Below is a small trained network, with its code and all its weights. Each question gives an input and a target symbol and asks what happens when units are switched off, that is, made to give their printed mean instead of their output.

import numpy as np


def w(rows, s, z=0):
    codes = np.array(rows[::2]) - 128.0
    scale = np.full(codes.shape[1], s)
    scale[-1] = z or s
    return codes * scale


def f(y):
    return y / 2 * (1 + np.tanh(0.7978845608 * (y + 0.044715 * y**3)))


def softmax(a):
    e = np.exp(a - a.max(-1, keepdims=True))
    return e / e.sum(-1, keepdims=True)


def log_softmax(a):
    a = a - a.max(-1, keepdims=True)
    return a - np.log(np.exp(a).sum(-1, keepdims=True))


def net(x, mask):
    ids = ['ΘΞΣΩαβδμπ'.index(c) for c in x.split()]
    T = len(ids)
    res = E[ids] + P[:T]
    u = 0
    for l in range(2):
        q, k, v = (res @ M[l].T for M in (Q, K, V))
        z = softmax(np.where(np.tri(T) > 0, q @ k.T / 4**0.5, -1e9)) @ v
        res = res + np.where(mask[u], z, O[l][:, -1]) @ O[l][:, :-1]
        u += 1
        y = f(res @ A[l][:, :-1].T + A[l][:, -1])
        res = res + np.where(mask[u : u + 4], y, B[l][:, -1]) @ B[l][:, :-1]
        u += 4
    return log_softmax(res[-1] @ U[:, :-1].T + U[:, -1])


Q, K, V, O, A, B = {}, {}, {}, {}, {}, {}
E = w([
[115,121,144],'Θ',
[109,149,165],'Ξ',
[137,143,136],'Σ',
[140,135,124],'Ω',
[146,122,116],'α',
[190,148,64],'β',
[154,98,116],'δ',
[116,66,78],'μ',
[2,97,81],'π',
],0.0087)
P = w([
[117,136,113],'0',
[145,135,139],'1',
[123,90,128],'2',
[133,140,83],'3',
[132,138,149],'4',
[118,63,126],'5',
[132,147,90],'6',
[128,141,149],'7',
[119,38,125],'8',
[132,157,93],'9',
[121,143,151],'10',
[119,2,114],'11',
[126,174,101],'12',
],0.0089)
Q[0] = w([
[116,2,199],'0.h0',
[226,121,175],'0.h0',
[141,191,67],'0.h0',
[198,108,125],'0.h0',
],0.022)
K[0] = w([
[81,254,141],'0.h0',
[244,192,145],'0.h0',
[149,45,151],'0.h0',
[190,150,187],'0.h0',
],0.019)
V[0] = w([
[152,161,1],'0.h0',
[198,63,77],'0.h0',
[19,131,104],'0.h0',
[189,119,127],'0.h0',
],0.0079)
O[0] = w([
[188,171,2,255],'0.h0',
[221,44,57,249],'0.h0',
[4,150,60,247],'0.h0',
[201,108,146,95],'0.h0',
],0.0073,0.00084)
A[0] = w([
[169,96,109,106],'0.n0',
[214,248,239,3],'0.n1',
[120,207,137,140],'0.n2',
[186,174,12,96],'0.n3',
],0.016,0.003)
B[0] = w([
[173,69,135,166],'0.n0',
[59,142,8,127],'0.n1',
[150,189,180,130],'0.n2',
[121,149,16,253],'0.n3',
],0.017,0.0044)
Q[1] = w([
[159,32,162],'1.h0',
[2,104,165],'1.h0',
[192,99,186],'1.h0',
[144,200,138],'1.h0',
],0.0081)
K[1] = w([
[79,251,143],'1.h0',
[2,90,97],'1.h0',
[105,229,104],'1.h0',
[158,82,96],'1.h0',
],0.0076)
V[1] = w([
[150,136,79],'1.h0',
[17,1,113],'1.h0',
[15,11,106],'1.h0',
[98,62,117],'1.h0',
],0.0043)
O[1] = w([
[73,154,187,255],'1.h0',
[122,55,2,194],'1.h0',
[111,64,8,210],'1.h0',
[127,86,86,173],'1.h0',
],0.0056,0.0021)
A[1] = w([
[82,251,96,49],'1.n0',
[61,118,210,253],'1.n1',
[254,170,149,159],'1.n2',
[247,128,124,86],'1.n3',
],0.017,0.0039)
B[1] = w([
[72,207,147,253],'1.n0',
[129,1,187,166],'1.n1',
[196,138,229,148],'1.n2',
[199,159,113,188],'1.n3',
],0.031,0.0071)
U = w([
[120,59,141,128],'Θ',
[98,123,202,45],'Ξ',
[164,157,220,63],'Σ',
[120,171,194,110],'Ω',
[121,121,132,254],'α',
[152,178,132,36],'β',
[180,118,113,163],'δ',
[77,82,2,157],'μ',
[59,145,92,97],'π',
],0.0066,0.0092)

Each question gives the input, a string of symbols that net reads in full, and the target symbol t.
The units are the heads (4 rows each of Q, K, V and O) and the neurons (one row each of A and B). Each row of codes is followed by its name. A weight is (code - 128) times the scale printed after its matrix; where a second scale follows, it is the last column's (O, A, B and U).
mask holds one flag per unit, layer by layer, with each layer's heads first. A switched-off unit (its flag False) gives its mean, the last column of its rows in O or B, instead of its output. The means were averaged over made-up inputs and are rounded, as every weight is.
A unit's drop is (log p(t) with every unit on - log p(t) with that unit switched off) / (log p(t) with every unit on - log p(t) with every unit switched off).
The circuit of an input: a set's keep is (log p(t) with only the set's units on - log p(t) with every unit switched off) / (log p(t) with every unit on - log p(t) with every unit switched off). Starting from all 10 units, units are removed one at a time, each time the one whose removal leaves the highest keep (on an exact tie, the one counted first), for as long as the keep stays at least 0.8.
circuit, biggest first: the units of the circuit, biggest drop first
top k neurons: the k neurons with the biggest drops, biggest first
top k neurons in layer l: the k neurons of layer l with the biggest drops, biggest first
input π α δ, target μ: circuit, biggest first : 1.n2, 1.n0
input α μ Ω Ξ Θ, target Θ: circuit, biggest first : 0.n3, 1.n1, 1.n0, 0.h0
input α Ξ μ, target Θ: circuit, biggest first : 0.n3, 0.h0, 1.n0, 1.n1
input Ω μ β π Ω Ω Σ β δ Ω α α μ, target μ: circuit, biggest first : 0.n3, 0.h0, 1.n2
input π α μ α π Ω μ Σ β Σ Ω μ δ, target μ: circuit, biggest first : 0.n3, 0.h0
input Ω α α Ω Σ π Σ, target π: top 2 neurons in layer 1 : 1.n0, 1.n3
input β α β, target δ: circuit, biggest first : 0.h0, 1.n3, 1.n0
input π Ξ Ω Ω Σ Ω Ω β β, target δ: top 3 neurons : 0.n0, 1.n3, 1.n0
input α Σ δ Θ μ α π Σ Ω μ α β Ω, target β: top 2 neurons : 0.n3, 1.n3
input Θ μ α Σ Σ δ α, target δ: top 3 neurons : 0.n1, 1.n3, 0.n0
input α α β α, target β: top 2 neurons : 0.n3, 1.n3
input Ξ Ω π μ β δ Σ Ξ α Ω Σ α, target Θ: top 4 neurons : 0.n3, 1.n0, 1.n1, 0.n2
input Σ α Σ Σ Ω π α Σ μ Θ Θ, target Θ: circuit, biggest first : 0.n3, 1.n1, 1.n0
input Ω Ω μ δ π Ω α Θ Ξ β β Ω, target δ: top 4 neurons : 0.n0, 1.n3, 1.n0, 0.n3
input π μ π μ π Ω, target μ: circuit, biggest first : 1.h0, 1.n0, 0.h0
input Ω δ Ω, target Σ: circuit, biggest first : 0.h0, 0.n1, 1.n2, 1.h0
input δ δ Ω β β, target β: circuit, biggest first : 0.n3, 1.n3, 1.n0, 0.h0
input β Ω Θ α α μ α, target μ: circuit, biggest first : 0.n3, 1.n2
input μ π Ω μ, target π: circuit, biggest first : 0.n3, 0.h0, 1.n0
input Ω Σ π, target μ: top 2 neurons : 0.n3, 1.n0
input δ Ω Σ α δ α Θ Θ δ Σ Ξ π Θ, target π: circuit, biggest first : 0.n0, 1.n0, 1.n2, 1.n3
input α δ π μ α α, target μ: circuit, biggest first : 1.n2, 1.n0
input α Θ π α, target π: top 2 neurons : 1.n0, 0.n3
input Ξ α Ω μ δ, target Σ: top 2 neurons : 0.n3, 1.n2
input α δ β Ω β Θ π, target π: circuit, biggest first : 1.n0, 0.h0
input Ω Ω μ Σ, target μ: top 2 neurons : 0.n3, 1.n2
input δ μ α Ω Ω Θ α α δ Ω, target δ: top 3 neurons in layer 1 : 1.n3, 1.n0, 1.n2
input Ξ Ξ α β Ξ α, target Θ: top 3 neurons : 0.n3, 1.n1, 1.n0
input β Ξ Ξ Ξ, target Ξ: top 2 neurons : 0.n3, 1.n1
